boki: [-17.2  -5.5  18.5   7.8   9.5  -8.3 -15.1   6.5   0.7]
rigus: [ -4.9   1.8  23.4 -14.5   7.1 -12.9  -5.0   6.2   9.3]
dalan: [  0.7   3.5   7.7 -11.4  10.9  -3.8  12.4  16.7 -30.9]
lek: [-53.7 -28.0  -0.3  49.5  22.4  15.9 -27.9  80.6 -73.3]
lede: [-53.7 -28.0  17.0  49.5  22.4  22.5  14.1  80.6 -73.3]
Lel: [  0.7   3.5   7.7 -11.4  10.9  -3.8  14.1  16.7 -30.9]
zuf: [ 21.7  -8.6  -7.4  15.6 -41.6  20.6   9.1  -8.5 -17.8]
Dezu: [-11.4  15.2 -31.9  51.3 -26.2  85.4 -31.8  -9.9  -4.0]
zelu: [-17.2   3.5  18.5   7.8   9.5  -8.3 -15.1   6.5   0.7]
gone Dezu: [ 51.3  -9.9  -4.0 -31.8 -11.4  15.2  85.4 -26.2] => [-31.9]
gone lede: [ 80.6 -53.7 -73.3  17.0 -28.0  14.1  49.5  22.5] => [22.4]
gone lek: [-27.9  15.9 -73.3 -53.7  -0.3  49.5  80.6  22.4] => [-28.0]
gone rigus: [-12.9   1.8   9.3   7.1  23.4 -14.5   6.2  -5.0] => [-4.9]
gone lek: [ 80.6 -28.0 -73.3  49.5  -0.3  15.9 -53.7 -27.9] => [22.4]
gone zuf: [ 21.7 -41.6   9.1  20.6  15.6 -17.8  -8.6  -7.4] => [-8.5]
gone lede: [ 22.4 -28.0  80.6 -53.7  14.1  49.5  17.0 -73.3] => [22.5]

tanu: [ -6.0  -2.2  30.9 -15.4 -38.9 -67.5 -55.6  16.6 -43.4 -12.8   0.1  14.8
  -2.3 -38.9  -7.6  -5.9 -72.2  63.3  49.1  -0.8  32.3 -66.2 -67.6 -14.0
 -13.3   1.5 -26.1 -94.1  54.2  15.3  45.8  43.0  27.8 -12.5 -33.4]
vivu: [-41.8  43.5 -48.9 -22.3 -25.8  15.4 -17.6 -30.5 -12.5  34.8  -9.0  22.3
  -4.9 -10.5 -27.2  32.6 -13.0  13.7  12.5  15.7 -47.6  21.0  49.3  -2.4
   8.5  -2.0   6.4 -36.8  34.5 -66.1  -2.2 -11.1 -35.3  -0.7  17.9]
lada: [  0.6   3.2  49.5   3.3  23.4  28.4   8.0  -1.7   1.5  -8.5 -34.7  41.4
  22.0 -19.6  48.5 -31.0 -50.6  67.3 -16.6  35.9  67.1 -38.1 -46.3  -9.2
   1.2  29.2  16.8  -7.9  50.5  27.3  10.6  30.3  49.8 -34.3   0.6]
Folik: [-18.9  25.6 -27.1  -1.3  17.6  41.6  27.0 -26.6  19.2  23.7 -16.9  17.0
   6.1  10.8   6.5  10.2  19.7  -8.1 -27.8  21.6 -21.7  38.3  51.4   3.8
  12.4   7.9  24.6  33.9   3.8 -35.8 -25.0 -22.1 -18.7  -4.9  30.1]
vusus: [ -7.7  -3.6 -10.8 -19.9 -62.9 -64.5 -67.8  18.9 -48.1  -6.8  28.7 -17.9
 -21.7 -26.0 -48.3  20.9 -36.8  11.6  67.2 -30.6 -23.1 -38.9 -32.7  -7.3
 -16.0 -23.3 -42.3 -96.1  17.6  -8.9  41.1  20.6 -12.4  15.5 -36.3]
Ropos: [-39.3  35.8 -34.8 -27.4 -45.0  -8.3 -43.1 -18.0 -31.2  23.6  -3.4  21.4
  -8.2 -25.5 -33.0  29.0 -40.1  34.8  37.7   9.1 -34.4  -8.6  16.8  -8.6
   1.1  -4.2  -9.6 -77.2  51.2 -54.3  19.4   7.8 -23.6  -1.9  -0.6]
gone tanu: [-72.2 -12.8  -2.2  32.3 -66.2  -0.8  45.8 -14.0 -94.1 -15.4  -6.0 -43.4
  63.3 -55.6 -12.5  15.3   1.5 -38.9  27.8 -13.3   0.1  14.8  -7.6  -2.3
 -67.5 -26.1 -33.4 -38.9  -5.9  30.9  16.6  43.0  49.1  54.2] => [-67.6]
gone vivu: [ 49.3 -12.5  34.5  -2.2 -22.3  -9.0  43.5  34.8  -2.4  32.6  22.3   8.5
  15.7 -66.1 -35.3   6.4 -11.1  -0.7  13.7  12.5  17.9 -13.0 -47.6 -36.8
  -2.0  15.4 -30.5 -10.5 -41.8 -48.9 -17.6 -25.8 -27.2  -4.9] => [21.0]

Bivum: [  4.9  55.1  11.5 -22.9  42.8  -7.0  37.9  13.0  11.0 -22.6  15.7  25.3
  29.7 -12.2 -13.9  -3.5  34.9  40.1 -34.6  57.6 -38.5 -22.7   2.4 -35.0
  11.1  21.3  25.6 -29.0  22.6  12.6  45.0  27.6   8.2  11.0  20.7   4.7
 -20.4 -18.4  14.9 -39.1   1.3]
Konu: [  4.1 -19.9 -32.0  12.1 -65.9  -2.7 -70.7 -15.3   1.1   3.9  10.3   8.6
 -17.2  24.6  21.0  -1.4  -0.1 -30.7  34.4 -11.7 -33.3  -2.0   9.3  13.7
  -2.2 -59.3   8.1  23.0 -33.4 -24.3 -18.4 -36.6 -20.0 -10.1  -2.5  -7.2
   2.0  53.2  28.1   1.9  34.6]
nadi: [  4.9  55.1  11.5 -22.9  42.8  -7.0  37.9  13.0  11.0 -22.6  15.7 -15.0
  29.7 -12.2 -13.9  -3.5  34.9  40.1 -34.6  57.6 -38.5 -22.7   2.4 -35.0
  11.1  21.3  25.6 -29.0  22.6 -20.6  -8.4 -45.4  33.0 -17.8  -1.8 -14.9
  -4.9 -16.4   7.1  26.4 -59.1]
which: [  4.9  55.1  11.5 -22.9  42.8  -7.0  37.9  13.0  11.0 -22.6  15.7  25.3
  29.7 -12.2 -13.9  -3.5  34.9  40.1 -34.6  57.6 -38.5 -22.7   2.4 -35.0
  11.1  21.3  25.6 -29.0  22.6  12.6  45.0  27.6   8.2  11.0  20.7   4.7
 -20.4 -18.4  14.9 -39.1   1.3] => Bivum
which: [  4.9  55.1  11.5 -22.9  42.8  -7.0  37.9  13.0  11.0 -22.6  15.7 -15.0
  29.7 -12.2 -13.9  -3.5  34.9  40.1 -34.6  57.6 -38.5 -22.7   2.4 -35.0
  11.1  21.3  25.6 -29.0  22.6 -20.6  -8.4 -45.4  33.0 -17.8  -1.8 -14.9
  -4.9 -16.4   7.1  26.4 -59.1] => nadi
which: [  4.1 -19.9 -32.0  12.1 -65.9  -2.7 -70.7 -15.3   1.1   3.9  10.3   8.6
 -17.2  24.6  21.0  -1.4  -0.1 -30.7  34.4 -11.7 -33.3  -2.0   9.3  13.7
  -2.2 -59.3   8.1  23.0 -33.4 -24.3 -18.4 -36.6 -20.0 -10.1  -2.5  -7.2
   2.0  53.2  28.1   1.9  34.6] => Konu

foz: [ 47.3 -19.8  40.5  33.2]
kavil: [ 27.4 -29.2  47.0  31.9]
ruvip: [ 38.2 -14.6  50.5 -14.5]
nol: [ 39.9 -21.3  42.1  33.6]
bisuk: [ 18.3 -37.5  51.7  29.6]
vas: [ 27.4 -29.2  47.0  51.2]
Lep: [ 34.8 -50.6  66.5  26.6]
Zusif: [ 39.4 -40.4  39.3  39.1]
Pok: [ 48.4 -52.6   2.2  48.5]
Bup: [ 34.8 -50.6  32.9 -50.7]
fatok: [ 59.7 -69.8 -30.6  60.8]
zem: [-63.1  -9.4  94.5 -28.7]
gone vas: [27.4 51.2 47.0] => [-29.2]
gone ruvip: [-14.5  50.5  38.2] => [-14.6]
gone Bup: [-50.7  34.8  32.9] => [-50.6]
gone Pok: [-52.6  48.5   2.2] => [48.4]
gone Zusif: [ 39.1 -40.4  39.3] => [39.4]

fiviz: [-21.1  35.1  12.4   4.5 -18.3   5.1 -82.9  39.3 -72.5 -33.9  62.7   5.4
  25.5 -54.7]
lamuf: [-17.8 -70.8 -13.4 -42.8  50.7 -18.7  42.5 -29.8  45.7  37.2 -26.2  15.8
 -22.4  55.9]
lobu: [-21.1  35.1  12.4   4.5 -18.3   5.1 -82.9  39.3 -72.5 -33.9  62.7  13.1
  28.8 -38.8]
zigur: [-21.1  35.1  12.4   4.5 -18.3   5.1 -82.9  39.3 -39.7 -33.9  62.7   5.4
  25.5 -54.7]
garer: [-50.5 -45.8  32.3 -28.1  49.7 -25.8 -41.1  28.3 -39.7  54.4  -9.2   0.9
 -24.5  50.1]
varod: [ 26.7 -40.1  -0.5  -5.8  13.7   0.6  69.9  13.6  62.7  37.2 -58.2  -7.3
 -15.2  53.7]
gone garer: [ -9.2   0.9 -28.1 -24.5  28.3 -50.5 -25.8 -39.7 -45.8  50.1  54.4  49.7
  32.3] => [-41.1]
gone lobu: [ 39.3  35.1 -72.5 -21.1  28.8   5.1  13.1  62.7 -18.3 -82.9  12.4   4.5
 -38.8] => [-33.9]
gone lobu: [ 28.8  39.3 -82.9 -18.3   4.5   5.1  35.1  13.1 -33.9 -38.8 -72.5  12.4
 -21.1] => [62.7]
gone zigur: [ 39.3   5.1   4.5   5.4  12.4  25.5 -39.7  35.1  62.7 -54.7 -18.3 -82.9
 -21.1] => [-33.9]
gone varod: [ -5.8  -7.3   0.6  26.7  -0.5  53.7  62.7 -40.1 -15.2  13.6  69.9 -58.2
  37.2] => [13.7]
gone garer: [ 54.4 -24.5  -9.2  32.3  28.3 -25.8 -39.7 -45.8  49.7 -50.5 -28.1  50.1
   0.9] => [-41.1]

